Below is a small trained network, with its code and all its weights. Each question gives an input and a target symbol and asks what happens when units are switched off, that is, made to give their printed mean instead of their output.

import numpy as np


def w(rows, s, z=0):
    codes = np.array(rows[::2]) - 128.0
    scale = np.full(codes.shape[1], s)
    scale[-1] = z or s
    return codes * scale


def f(y):
    return np.maximum(y, 0)


def softmax(a):
    e = np.exp(a - a.max(-1, keepdims=True))
    return e / e.sum(-1, keepdims=True)


def log_softmax(a):
    a = a - a.max(-1, keepdims=True)
    return a - np.log(np.exp(a).sum(-1, keepdims=True))


def net(x, mask):
    ids = ['αβγδζηθλμξστφω'.index(c) for c in x.split()]
    T = len(ids)
    res = E[ids] + P[:T]
    u = 0
    for l in range(2):
        r = res
        for j in range(3):
            rows = slice(2 * j, 2 * j + 2)
            q, k, v = (r @ M[l][rows].T for M in (Q, K, V))
            z = softmax(np.where(np.tri(T) > 0, q @ k.T / 2**0.5, -1e9)) @ v
            o = O[l][rows]
            res = res + np.where(mask[u + j], z, o[:, -1]) @ o[:, :-1]
        u += 3
        y = f(res @ A[l][:, :-1].T + A[l][:, -1])
        res = res + np.where(mask[u : u + 8], y, B[l][:, -1]) @ B[l][:, :-1]
        u += 8
    return log_softmax(res[-1] @ U[:, :-1].T + U[:, -1])


Q, K, V, O, A, B = {}, {}, {}, {}, {}, {}
E = w([
[125,127,161,128,167,186,141],'α',
[143,149,168,161,155,188,143],'β',
[133,103,142,148,166,204,162],'γ',
[145,184,150,99,178,145,161],'δ',
[148,138,197,127,105,164,75],'ζ',
[132,159,143,118,219,145,167],'η',
[146,208,142,119,159,141,151],'θ',
[163,168,145,173,177,120,114],'λ',
[143,88,152,172,115,231,137],'μ',
[133,94,162,84,191,163,163],'ξ',
[167,129,68,126,97,154,150],'σ',
[140,144,131,5,81,127,152],'τ',
[202,100,128,112,143,59,91],'φ',
[203,75,67,103,83,135,178],'ω',
],0.018)
P = w([
[187,116,164,132,138,167,161],'0',
[164,138,134,110,127,168,78],'1',
[162,146,91,66,159,180,79],'2',
[104,132,147,122,97,109,186],'3',
[123,94,175,128,76,58,233],'4',
[121,106,111,72,171,89,208],'5',
[135,110,51,29,248,78,146],'6',
],0.013)
Q[0] = w([
[25,160,143,159,89,163,155],'L0H1',
[200,142,89,159,149,130,143],'L0H1',
[126,117,115,115,231,137,255],'L0H2',
[7,144,110,152,97,86,34],'L0H2',
[172,168,156,189,166,172,215],'L0H3',
[44,176,85,189,68,77,93],'L0H3',
],0.0079)
K[0] = w([
[119,137,124,109,135,186,94],'L0H1',
[132,156,150,136,171,114,148],'L0H1',
[47,92,126,149,119,73,97],'L0H2',
[186,180,206,205,187,127,102],'L0H2',
[2,91,88,179,136,160,70],'L0H3',
[174,145,180,158,237,171,59],'L0H3',
],0.01)
V[0] = w([
[35,68,83,111,208,96,89],'L0H1',
[50,96,127,106,107,126,29],'L0H1',
[155,132,5,247,67,184,172],'L0H2',
[130,104,196,164,147,189,134],'L0H2',
[166,123,253,162,138,230,130],'L0H3',
[111,57,207,213,175,158,72],'L0H3',
],0.007)
O[0] = w([
[246,5,135,59,164,86,210,25],'L0H1',
[254,158,196,128,109,145,177,1],'L0H1',
[16,65,35,160,156,122,110,99],'L0H2',
[94,47,179,75,197,23,73,142],'L0H2',
[128,128,176,128,160,81,76,223],'L0H3',
[64,80,201,87,175,126,104,69],'L0H3',
],0.0064)
A[0] = w([
[168,132,171,121,204,149,148,125],'L0N1',
[154,138,106,143,129,55,80,100],'L0N2',
[168,98,98,125,135,91,62,78],'L0N3',
[181,103,111,84,97,98,61,188],'L0N4',
[128,147,143,231,106,127,99,176],'L0N5',
[117,204,120,2,114,174,60,177],'L0N6',
[98,168,81,129,68,147,126,72],'L0N7',
[148,106,68,118,175,156,95,252],'L0N8',
],0.0082,0.0029)
B[0] = w([
[255,126,97,115,97,153,181,190],'L0N1',
[155,184,91,81,131,88,55,157],'L0N2',
[121,149,66,102,93,89,168,155],'L0N3',
[231,133,29,210,92,109,95,174],'L0N4',
[171,214,126,156,41,44,93,166],'L0N5',
[121,98,131,222,209,173,133,255],'L0N6',
[167,100,231,215,153,127,65,181],'L0N7',
[135,114,11,184,183,121,78,217],'L0N8',
],0.0058,0.0081)
Q[1] = w([
[102,173,176,110,69,88,139],'L1H1',
[217,158,123,185,204,116,110],'L1H1',
[68,216,139,82,138,192,110],'L1H2',
[190,141,50,72,207,241,1],'L1H2',
[219,122,129,161,240,223,16],'L1H3',
[121,129,51,63,134,192,72],'L1H3',
],0.0058)
K[1] = w([
[125,110,132,116,121,157,63],'L1H1',
[114,112,77,84,74,72,188],'L1H1',
[149,104,147,144,60,91,100],'L1H2',
[77,114,180,115,27,30,218],'L1H2',
[64,107,179,150,2,12,191],'L1H3',
[108,119,179,17,89,76,213],'L1H3',
],0.0069)
V[1] = w([
[157,169,105,112,127,2,143],'L1H1',
[166,30,119,90,74,134,112],'L1H1',
[141,129,165,136,50,218,177],'L1H2',
[143,125,134,197,62,77,55],'L1H2',
[179,171,40,72,164,83,152],'L1H3',
[128,175,191,119,93,100,88],'L1H3',
],0.011)
O[1] = w([
[111,65,159,102,48,164,94,176],'L1H1',
[148,73,126,216,131,160,170,45],'L1H1',
[125,180,139,145,152,108,134,1],'L1H2',
[96,109,123,165,8,99,170,233],'L1H2',
[139,108,101,128,109,211,112,137],'L1H3',
[114,127,187,88,74,104,145,143],'L1H3',
],0.014,0.0088)
A[1] = w([
[139,155,102,78,131,143,73,101],'L1N1',
[102,147,183,66,150,134,161,192],'L1N2',
[178,136,248,115,144,125,87,3],'L1N3',
[169,109,136,147,157,157,133,110],'L1N4',
[126,118,80,122,113,96,98,203],'L1N5',
[106,146,119,184,128,134,89,204],'L1N6',
[175,117,104,99,99,158,161,136],'L1N7',
[119,79,143,139,106,133,125,45],'L1N8',
],0.011,0.0045)
B[1] = w([
[71,163,119,3,103,176,141,208],'L1N1',
[144,119,189,133,162,192,56,198],'L1N2',
[136,122,159,99,167,244,219,186],'L1N3',
[146,59,59,167,65,129,219,161],'L1N4',
[90,107,150,166,149,162,168,255],'L1N5',
[134,154,69,79,149,95,185,206],'L1N6',
[117,157,193,241,151,102,69,234],'L1N7',
[181,140,138,126,209,62,116,215],'L1N8',
],0.007,0.011)
U = w([
[176,128,168,99,176,116,160,234],'α',
[60,133,188,138,175,83,91,190],'β',
[148,131,150,154,208,104,85,120],'γ',
[100,178,149,105,139,154,66,83],'δ',
[133,127,187,78,106,89,221,16],'ζ',
[127,143,131,99,150,180,102,32],'η',
[94,142,145,59,93,131,112,72],'θ',
[126,87,149,100,76,149,125,253],'λ',
[123,123,176,151,187,46,140,145],'μ',
[169,132,139,92,156,156,163,97],'ξ',
[101,150,97,152,113,132,166,168],'σ',
[228,254,140,138,101,132,123,105],'τ',
[54,128,210,210,149,169,70,35],'φ',
[45,160,100,134,134,131,153,117],'ω',
],0.0076,0.0043)

Each question gives the input, a string of symbols that net reads in full, and the target symbol t.
The units are the heads (2 rows each of Q, K, V and O) and the neurons (one row each of A and B). Each row of codes is followed by its name. A weight is (code - 128) times the scale printed after its matrix; where a second scale follows, it is the last column's (O, A, B and U).
mask holds one flag per unit, layer by layer, with each layer's heads first. A switched-off unit (its flag False) gives its mean, the last column of its rows in O or B, instead of its output. The means were averaged over made-up inputs and are rounded, as every weight is.
A unit's drop is (log p(t) with every unit on - log p(t) with that unit switched off) / (log p(t) with every unit on - log p(t) with every unit switched off).
The circuit of an input: a set's keep is (log p(t) with only the set's units on - log p(t) with every unit switched off) / (log p(t) with every unit on - log p(t) with every unit switched off). Starting from the 12 units with the biggest drops (on a tie, the unit counted first), units are removed one at a time, each time the one whose removal leaves the highest keep (on an exact tie, the one counted first), for as long as the keep stays at least 0.8.
circuit, biggest first: the units of the circuit, biggest drop first
most important unit: the unit with the biggest drop
k most important neurons: the k neurons with the biggest drops, biggest first
top k neurons in layer l: the k neurons of layer l with the biggest drops, biggest first
input θ ζ θ σ φ λ α, target φ: most important unit -> L1N7
input μ θ η, target β: circuit, biggest first -> L1H3, L0H3
input φ ξ ξ, target φ: circuit, biggest first -> L1N7, L1H1, L1H3, L0N6
input η τ φ, target η: circuit, biggest first -> L0N6, L1H2, L1N1, L1H3
input μ φ λ, target λ: circuit, biggest first -> L0H2, L1H2
input ξ γ α δ θ η σ, target θ: circuit, biggest first -> L1H1, L1N1
input η σ ζ φ λ η σ, target λ: circuit, biggest first -> L1H1, L1H2
input σ τ δ φ τ θ φ, target τ: circuit, biggest first -> L0H2, L0H3
input α θ σ μ ζ η ξ, target ζ: circuit, biggest first -> L1H3, L1H2, L0N5
input ζ δ φ φ ω, target φ: 2 most important neurons -> L1N7, L0N7
input φ ξ γ η γ τ, target τ: circuit, biggest first -> L0H2, L0H3
input τ σ δ, target τ: circuit, biggest first -> L1H2, L0H3, L0H2
input τ θ θ τ ζ φ ζ, target λ: circuit, biggest first -> L1H1, L0H3
input ζ α θ φ ω α λ, target σ: most important unit -> L1H1
input σ β τ, target τ: circuit, biggest first -> L1H1, L0H2
input λ γ μ η σ η σ, target ω: top 2 neurons in layer 0 -> L0N8, L0N1
input ζ φ η λ, target λ: top 2 neurons in layer 0 -> L0N4, L0N2
input γ σ η, target ω: top 3 neurons in layer 0 -> L0N8, L0N7, L0N1
input σ φ δ, target λ: 2 most important neurons -> L0N3, L0N7
input μ σ τ τ ζ ξ ω, target ζ: 3 most important neurons -> L0N8, L0N5, L0N6
input λ ζ ω γ θ, target ω: most important unit -> L1H3
input θ τ σ σ φ, target σ: top 3 neurons in layer 0 -> L0N8, L0N6, L0N7
input μ φ φ, target μ: 2 most important neurons -> L1N8, L0N4
